How the elements are linked:
Q783 i Q983
Q783 o Q331
Q783 h Q659
Q783 y Q499
Q534 i Q625
Q534 o Q501
Q534 a Q819
Q534 z Q341
Q534 y Q254
Q510 o Q421
Q510 z Q263
Q510 y Q266
Q873 i Q436
Q873 a Q384
Q873 z Q509
Q873 y Q661
Q102 o Q662
Q102 a Q193
Q102 h Q853
Q102 z Q248
Q662 a Q102
Q662 h Q844
Q662 z Q391
Q819 i Q421
Q819 o Q534
Q819 a Q263
Q819 z Q335
Q819 y Q446
Q817 i Q717
Q817 o Q661
Q817 a Q30
Q817 h Q384
Q817 z Q173
Q817 y Q939
Q853 o Q844
Q853 a Q723
Q853 h Q94
Q853 z Q717
Q853 y Q102
Q173 i Q817
Q173 o Q280
Q173 a Q419
Q173 h Q896
Q173 z Q207
Q173 y Q573
Q39 i Q986
Q39 o Q690
Q39 a Q331
Q39 h Q166
Q39 y Q305
Q939 i Q248
Q939 o Q729
Q939 a Q434
Q939 h Q817
Q939 z Q573
Q280 i Q661
Q280 a Q173
Q280 h Q509
Q280 z Q523
Q280 y Q579
Q254 i Q213
Q254 o Q517
Q254 a Q446
Q254 h Q534
Q254 z Q154
Q254 y Q589
Q659 i Q442
Q659 o Q430
Q659 y Q783
Q986 i Q154
Q986 o Q419
Q986 a Q901
Q986 h Q172
Q986 z Q39
Q986 y Q798
Q334 i Q573
Q334 o Q776
Q334 a Q629
Q334 h Q207
Q575 i Q896
Q575 o Q317
Q575 a Q182
Q575 y Q207
Q433 i Q826
Q433 o Q924
Q433 h Q983
Q433 z Q499
Q690 i Q419
Q690 o Q207
Q690 a Q39
Q690 h Q182
Q690 y Q629
Q523 i Q280
Q523 a Q207
Q523 h Q317
Q523 y Q776
Q927 i Q572
Q927 o Q896
Q927 a Q172
Q927 z Q182
Q927 y Q419
Q94 o Q18
Q94 a Q498
Q94 z Q119
Q94 y Q853
Q305 i Q798
Q305 o Q629
Q305 a Q797
Q305 h Q39
Q983 i Q70
Q983 o Q901
Q983 h Q442
Q983 z Q783
Q983 y Q433
Q207 i Q173
Q207 o Q523
Q207 a Q690
Q207 h Q575
Q207 y Q334
Q826 i Q272
Q826 o Q640
Q826 h Q70
Q826 z Q433
Q390 o Q596
Q390 a Q981
Q390 h Q628
Q390 z Q848
Q18 a Q94
Q18 z Q436
Q18 y Q844
Q154 i Q254
Q154 o Q30
Q154 a Q607
Q154 h Q341
Q154 z Q986
Q154 y Q149
Q640 i Q848
Q640 o Q149
Q640 a Q826
Q640 h Q607
Q640 z Q924
Q317 i Q509
Q317 a Q575
Q317 y Q523
Q573 i Q939
Q573 o Q579
Q573 a Q444
Q573 h Q173
Q573 z Q334
Q442 i Q623
Q442 o Q631
Q442 z Q659
Q442 y Q983
Q434 i Q188
Q434 o Q939
Q434 a Q149
Q434 h Q30
Q434 z Q444
Q848 i Q390
Q848 o Q589
Q848 a Q272
Q848 h Q446
Q848 z Q640
Q924 i Q640
Q924 o Q798
Q924 a Q433
Q924 h Q901
Q924 z Q797
Q421 o Q625
Q421 a Q510
Q421 z Q819
Q421 y Q628
Q661 i Q968
Q661 a Q817
Q661 h Q873
Q661 z Q280
Q661 y Q729
Q188 i Q193
Q188 o Q248
Q188 a Q589
Q188 h Q517
Q188 z Q434
Q607 i Q446
Q607 o Q154
Q607 a Q70
Q607 h Q335
Q607 z Q901
Q607 y Q640
Q263 i Q510
Q263 o Q819
Q263 z Q623
Q263 y Q185
Q623 i Q263
Q623 o Q335
Q623 z Q442
Q623 y Q70
Q717 i Q853
Q717 o Q968
Q717 a Q517
Q717 h Q119
Q717 z Q817
Q717 y Q248
Q517 i Q723
Q517 o Q717
Q517 a Q254
Q517 h Q501
Q517 z Q30
Q517 y Q188
Q70 i Q185
Q70 o Q607
Q70 h Q623
Q70 z Q983
Q70 y Q826
Q419 i Q30
Q419 o Q173
Q419 a Q986
Q419 h Q927
Q419 z Q690
Q419 y Q444
Q631 i Q335
Q631 o Q172
Q631 a Q442
Q631 z Q430
Q631 y Q901
Q579 i Q729
Q579 a Q573
Q579 h Q280
Q579 z Q776
Q331 i Q901
Q331 o Q39
Q331 a Q783
Q331 h Q430
Q331 y Q797
Q193 o Q102
Q193 a Q596
Q193 h Q723
Q193 z Q188
Q391 i Q662
Q391 a Q248
Q391 h Q968
Q391 z Q729
Q436 i Q18
Q436 a Q119
Q436 z Q873
Q436 y Q968
Q446 i Q628
Q446 o Q254
Q446 a Q185
Q446 h Q819
Q446 z Q607
Q446 y Q848
Q844 a Q853
Q844 h Q18
Q844 z Q968
Q844 y Q662
Q30 i Q517
Q30 o Q817
Q30 a Q154
Q30 h Q572
Q30 z Q419
Q30 y Q434
Q248 i Q102
Q248 o Q391
Q248 a Q188
Q248 h Q717
Q248 z Q939
Q625 o Q498
Q625 a Q421
Q625 z Q534
Q625 y Q213
Q798 i Q149
Q798 o Q444
Q798 a Q924
Q798 h Q986
Q798 z Q305
Q335 i Q819
Q335 o Q341
Q335 a Q623
Q335 z Q631
Q335 y Q607
Q341 i Q534
Q341 o Q572
Q341 a Q335
Q341 z Q172
Q341 y Q154
Q896 i Q384
Q896 o Q509
Q896 a Q927
Q896 z Q575
Q896 y Q173
Q185 i Q266
Q185 o Q446
Q185 h Q263
Q185 z Q70
Q185 y Q272
Q430 i Q631
Q430 o Q166
Q430 a Q659
Q430 y Q331
Q272 i Q981
Q272 o Q848
Q272 h Q185
Q272 z Q826
Q596 o Q193
Q596 a Q390
Q596 h Q213
Q596 z Q589
Q729 i Q391
Q729 a Q939
Q729 h Q661
Q729 z Q579
Q444 i Q434
Q444 o Q573
Q444 a Q798
Q444 h Q419
Q444 z Q629
Q968 i Q844
Q968 a Q717
Q968 h Q436
Q968 z Q661
Q968 y Q391
Q797 i Q924
Q797 o Q305
Q797 a Q499
Q797 h Q331
Q119 i Q94
Q119 o Q436
Q119 a Q501
Q119 z Q384
Q119 y Q717
Q166 i Q172
Q166 o Q182
Q166 a Q430
Q166 y Q39
Q172 i Q341
Q172 o Q927
Q172 a Q631
Q172 z Q166
Q172 y Q986
Q572 i Q501
Q572 o Q384
Q572 a Q341
Q572 z Q927
Q572 y Q30
Q501 i Q498
Q501 o Q119
Q501 a Q534
Q501 z Q572
Q501 y Q517
Q776 i Q579
Q776 a Q334
Q776 h Q523
Q901 i Q607
Q901 o Q986
Q901 a Q983
Q901 h Q631
Q901 z Q331
Q901 y Q924
Q266 o Q628
Q266 h Q510
Q266 z Q185
Q266 y Q981
Q182 i Q927
Q182 o Q575
Q182 a Q166
Q182 y Q690
Q589 i Q596
Q589 o Q188
Q589 a Q848
Q589 h Q254
Q589 z Q149
Q213 o Q723
Q213 a Q628
Q213 h Q625
Q213 z Q254
Q213 y Q596
Q629 i Q444
Q629 o Q334
Q629 a Q305
Q629 h Q690
Q498 o Q94
Q498 a Q625
Q498 z Q501
Q498 y Q723
Q723 o Q853
Q723 a Q213
Q723 h Q498
Q723 z Q517
Q723 y Q193
Q499 i Q433
Q499 o Q797
Q499 h Q783
Q384 i Q119
Q384 o Q873
Q384 a Q572
Q384 z Q896
Q384 y Q817
Q509 i Q873
Q509 a Q896
Q509 z Q317
Q509 y Q280
Q628 o Q213
Q628 a Q266
Q628 h Q421
Q628 z Q446
Q628 y Q390
Q149 i Q589
Q149 o Q434
Q149 a Q640
Q149 h Q154
Q149 z Q798
Q981 o Q390
Q981 h Q266
Q981 z Q272

The rows follow the links: the fewer symbols apart two elements are, the more alike their rows tend to be.

Each row is also shifted at random along 7 hidden directions that mean nothing.

Some elements, each with a row of numbers:
Q628
199 94 71 -173 44 -64 -17 234 -101 124 695 -210 -175 -2 -73 -262 50 178 -41 -257 -67 23 229 57 -115 89 -215 -438 -213 290 -2 313 -22 123 -159 179 228 113 -305 61 179 142 89 -86 -92 33 55 -43 132 531 120 -310 113 -106 145
Q254
262 -52 123 32 -202 277 -99 -319 -81 93 -137 -109 -3 -180 41 208 101 182 -345 -28 -125 -202 24 517 196 -32 -124 -252 313 65 -10 15 144 -176 -190 -64 143 -176 -43 -31 20 127 -125 113 -65 190 31 -29 -10 -484 -104 173 -95 179 101
Q661
52 6 -156 156 18 149 72 -154 -15 12 -341 42 87 -38 136 197 33 -129 -25 236 40 -41 -296 16 186 25 143 31 280 -216 -47 -173 -144 -94 86 72 -322 -144 189 3 -214 -63 -42 71 31 110 70 -131 51 -571 22 403 9 117 168
Q853
142 129 -128 -39 -4 148 -75 226 -177 168 165 -105 -81 -514 118 223 350 34 -216 -24 -103 -141 -155 381 -11 417 -161 -338 337 28 -116 -270 205 53 -90 -58 -121 -549 99 25 -200 -18 55 172 -161 259 90 -54 -111 3 67 -25 -412 -2 292
Q213
602 74 -8 -192 -405 174 -137 171 -75 151 -35 -111 11 -124 73 207 54 128 -141 -301 -197 270 -66 -181 -30 -17 -143 308 123 181 180 -145 196 -167 -222 -196 79 -30 -290 84 27 319 279 17 -62 -16 -353 33 100 147 -113 -458 1 63 83
Q797
-387 -85 53 46 -198 57 -57 -239 74 -40 -425 44 142 -27 43 204 -61 -53 1 -32 73 24 108 82 8 -155 173 441 50 14 108 -65 160 -18 191 -151 73 96 -41 -160 78 -25 -28 -12 129 -58 -164 173 -16 -266 -117 -52 -115 -55 -260
Q70
-141 -92 227 24 62 71 -46 -361 56 -47 234 -38 -55 298 -27 -217 -237 122 -103 27 6 -154 129 202 185 -400 -54 -434 -77 115 -51 351 -86 -74 7 211 343 244 -162 -79 166 131 -118 -86 -2 76 43 56 136 -196 -109 142 295 35 -92
Q501
812 83 51 96 73 126 25 16 120 -157 -250 202 103 294 99 43 46 -40 -5 135 -86 148 -535 -178 217 -33 -243 262 278 -159 -223 -453 -319 -186 -225 433 -115 208 174 221 -112 0 118 -209 -98 2 -102 -279 -72 -761 -173 676 -130 128 123
Q341
654 109 -81 -48 -138 155 -101 -65 189 -129 -460 219 122 -430 -184 107 91 -58 -1 -160 -129 -114 169 180 -137 87 -81 288 171 -49 127 -289 419 -107 -198 -231 88 -371 150 155 109 -100 -40 170 -194 -28 -13 164 -296 -115 92 16 -570 44 49
Q442
139 -52 89 -58 -7 64 -214 -96 107 -97 27 149 3 154 141 99 -242 36 -223 214 -88 -9 -456 -56 155 -289 -50 -327 141 -87 -155 -328 130 -170 -119 -213 197 -206 68 -7 -121 186 -55 214 -75 216 -309 161 -176 -91 -210 -204 73 153 -175
Q421
387 95 73 -197 143 -286 22 449 35 -85 448 -43 -100 -50 -70 -209 122 119 -32 -205 -69 -125 234 -201 -56 264 -286 -301 -195 151 8 -8 -30 96 -274 -19 198 -143 229 213 -166 -109 11 52 -162 -103 239 99 -120 744 24 -103 -75 26 86
Q39
129 -116 118 127 71 9 -24 -464 15 16 72 -11 -48 -220 -236 -159 -175 -77 -24 26 128 -361 414 501 -141 -207 236 -573 -159 -44 24 441 243 68 138 -204 98 -180 -37 -125 243 -117 -328 207 159 156 198 206 -92 43 196 -155 51 -64 -182
Q662
168 150 -233 -106 -188 34 90 260 7 54 -301 -50 126 -174 55 174 249 -60 206 -321 -8 262 146 -279 -103 299 -51 879 97 74 203 -157 10 95 80 156 -226 193 -99 64 -19 -42 287 -225 -50 -257 -26 -104 158 -31 69 149 -275 -192 213
Q166
57 40 53 29 400 -255 -131 243 -47 -20 763 113 -193 -79 -73 -265 9 -70 19 206 63 -90 -269 154 -213 197 -68 -869 -204 -44 -414 -110 95 213 -23 20 56 -384 127 27 7 -127 -91 148 -41 302 34 -8 -275 504 138 -312 -126 -149 -75
Q534
66 -49 2 2 116 -36 190 -98 139 -189 -363 103 86 190 -268 -228 10 68 80 -52 -89 -204 544 -137 84 -31 -152 250 -170 -3 238 255 -202 -208 -268 33 142 246 278 210 23 -234 -181 -54 -97 -355 386 -24 -42 52 -31 508 114 245 44
Q575
237 -46 -20 148 64 20 65 -269 173 -151 -494 197 159 61 -89 11 -117 -134 76 180 30 -100 -10 -89 62 -162 149 170 40 -235 96 -36 -55 -171 3 -101 -104 7 250 61 -42 -154 -174 100 71 -79 89 22 -133 -361 -15 365 22 179 -82
Q848
584 75 241 -225 -50 -428 -12 375 -9 29 393 -303 -70 -348 216 83 281 68 -124 -414 79 -352 222 92 29 303 -118 -450 -43 248 -100 -132 121 306 1 -80 110 -331 293 -51 -466 -113 0 63 104 96 272 419 -115 539 -54 -58 -249 -43 -32
Q334
-644 -89 -15 103 153 -216 116 75 -62 5 67 -59 -34 26 25 4 47 -137 116 118 158 -34 31 -28 -70 131 186 -7 -144 -36 -57 53 -100 186 250 -39 -151 12 133 -148 -106 -178 -108 -19 158 -7 124 23 -12 200 52 -49 87 -126 -134
Q430
169 -141 247 38 397 -375 55 -84 58 -115 557 -90 -145 134 -90 -395 -204 7 -84 201 142 -544 213 100 75 -130 68 -1220 -339 -17 -169 398 -134 78 -85 -112 194 -220 406 12 -189 -213 -381 245 117 153 440 284 -212 555 29 20 383 224 -209
Q172
74 -60 -8 47 36 36 -46 -53 138 -147 -361 235 113 86 -65 94 -77 -52 -8 182 -77 15 -130 -130 21 -94 -39 195 33 -151 5 -274 87 -203 -158 -256 57 -129 200 80 -50 -55 -69 128 -25 -72 -128 69 -250 -49 -100 -15 -94 168 -153
Q927
-515 -117 63 343 552 88 -93 -225 -151 8 493 170 -186 301 -16 -168 -91 9 -172 718 40 -207 -652 493 180 -9 -34 -1067 114 -291 -586 -65 -279 -70 -47 296 1 -239 208 -49 4 -78 -267 82 -55 449 88 -390 -147 -454 -16 361 136 112 -7
Q446
168 -99 138 -140 -357 229 -64 -338 18 62 -179 -143 36 89 -33 50 -223 216 -247 -183 -156 -21 308 27 118 -420 -17 46 32 180 321 342 134 -294 -180 -288 285 189 -290 1 144 303 -35 118 14 -92 -149 151 148 1 -182 -287 339 187 -53
Q266
661 202 110 -158 -79 -43 118 135 217 -227 -214 64 153 35 -81 -109 168 14 209 -510 -16 20 391 -215 52 61 -289 702 8 171 103 -105 -164 86 -67 572 176 479 57 177 31 -114 206 -417 -116 -327 187 12 115 -294 3 700 -352 -169 151
Q419
32 -67 62 254 122 50 -45 -258 -68 57 145 93 -61 104 -30 -57 -88 -94 36 313 127 25 -350 264 -61 -98 173 -370 29 -176 -273 1 -19 44 147 115 -149 -48 -77 -117 171 11 -112 -13 146 232 -140 -190 -53 -389 93 -19 49 -72 -102

From each start, follow one symbol. Which element do you reach?
Answer with the element's name.
---
236 49 94 -131 107 -48 -101 112 49 -74 315 31 -75 16 -7 -110 -70 106 -136 -29 -80 -125 -75 31 61 -41 -211 -450 -14 58 -108 -104 34 -7 -190 -7 250 -147 67 101 -67 61 -9 93 -159 116 12 112 -103 235 -30 -72 -56 66 1
i -> Q510
---
-322 -70 -124 342 105 556 178 -852 91 -89 -715 293 137 156 -532 -269 -173 2 169 223 -48 -118 524 503 0 -317 46 385 78 -176 232 588 -101 -339 -43 297 19 414 -193 33 710 -116 -291 -129 -149 -195 256 -399 122 -964 248 742 10 122 176
z -> Q927
---
-408 -68 -6 77 -57 0 57 69 -125 107 -155 -158 23 98 269 238 154 20 -93 113 18 59 -265 -3 219 127 43 179 216 -21 -58 -120 -247 -28 61 99 -192 73 84 -82 -281 15 43 -109 98 28 5 -172 107 -340 -171 257 102 60 61
h -> Q717
---
-48 74 56 -18 67 -159 -17 442 -164 115 338 -162 -61 -73 265 115 365 23 -43 -52 -5 63 -313 37 72 433 -188 -99 143 105 -307 -349 -147 206 -12 300 -97 -95 102 3 -298 -35 155 -157 -24 131 36 -168 0 -22 -83 181 -260 -141 109
o -> Q102
---
-74 -141 159 65 -77 30 -96 -354 119 -82 -317 87 67 137 49 116 -287 -23 -124 165 30 -70 -133 19 128 -375 185 -78 15 -123 -25 -66 95 -152 68 -261 126 -17 35 -136 -2 77 -159 105 134 62 -176 187 -102 -268 -188 -86 193 136 -311
y -> Q797
---
-346 -13 -31 -132 -199 -13 -48 401 -100 78 -46 -80 27 66 260 287 215 103 -83 -98 -115 293 -251 -231 59 227 -144 557 141 113 -29 -405 -52 3 -63 -28 -1 89 -32 -18 -181 136 246 -156 -41 -81 -252 -97 48 -1 -253 -146 -119 -35 -4
h -> Q213
---
449 21 11 62 -133 94 11 -174 -152 193 202 -168 -59 46 194 24 -76 -62 -47 -5 82 85 -279 -17 76 -171 198 -290 86 -23 -51 174 -101 46 184 206 -288 108 -253 -117 -36 206 89 -93 179 191 -90 -108 268 -302 56 -8 339 -25 109
i -> Q391
---
-45 -19 167 13 144 -190 -87 33 57 -100 282 61 -45 29 -41 -85 -32 0 6 2 62 -76 0 117 -86 -9 -29 -270 -146 38 -175 -49 119 135 49 -12 225 -59 40 -88 31 -62 -69 0 15 100 -28 163 -148 184 -18 -133 -140 -144 -226
z -> Q331
---
-466 58 -201 -135 -79 192 -126 158 41 -8 -76 221 -12 -64 -261 -25 -21 108 61 -56 -219 301 153 -65 -238 79 -222 517 -74 90 185 -71 272 -123 -236 -210 206 3 -239 140 378 125 150 29 -313 -148 -247 -73 -81 362 53 -452 -267 -87 78
o -> Q534
---
498 -108 171 -83 -501 149 -112 -297 -128 226 -150 -352 6 -235 262 343 -85 138 -434 -189 -49 -181 39 252 209 -254 187 -314 226 130 206 134 228 -158 -28 -466 66 -219 -135 -134 -230 291 -91 252 188 204 -134 302 118 -114 -221 -369 272 239 -86
i -> Q596
---
-432 -48 136 0 286 -182 -100 -31 41 -54 363 19 -92 -278 -36 -63 75 38 -109 51 58 -454 119 541 5 136 -71 -771 -33 35 -284 -14 174 226 78 -28 312 -431 282 -106 -112 -190 -227 192 -134 290 304 266 -242 180 46 73 -396 -124 -113
i -> Q70
---
233 46 172 -49 89 -258 -100 130 -63 95 601 -195 -122 -318 49 -122 155 -38 8 -250 147 -187 158 374 -187 160 46 -558 -165 176 -210 65 203 386 183 107 104 -183 -107 -144 36 -44 -19 -3 106 209 88 223 -38 357 144 -256 -241 -324 -80
a -> Q433
---
-551 -131 -25 4 -18 99 58 -104 254 -288 -813 330 178 515 -60 120 -144 54 30 235 -109 168 -65 -439 245 -249 -149 942 64 -147 154 -289 -214 -396 -203 -67 184 384 256 131 -32 -35 -24 -106 -123 -382 -136 -95 -104 -384 -348 422 93 301 -181
a -> Q623
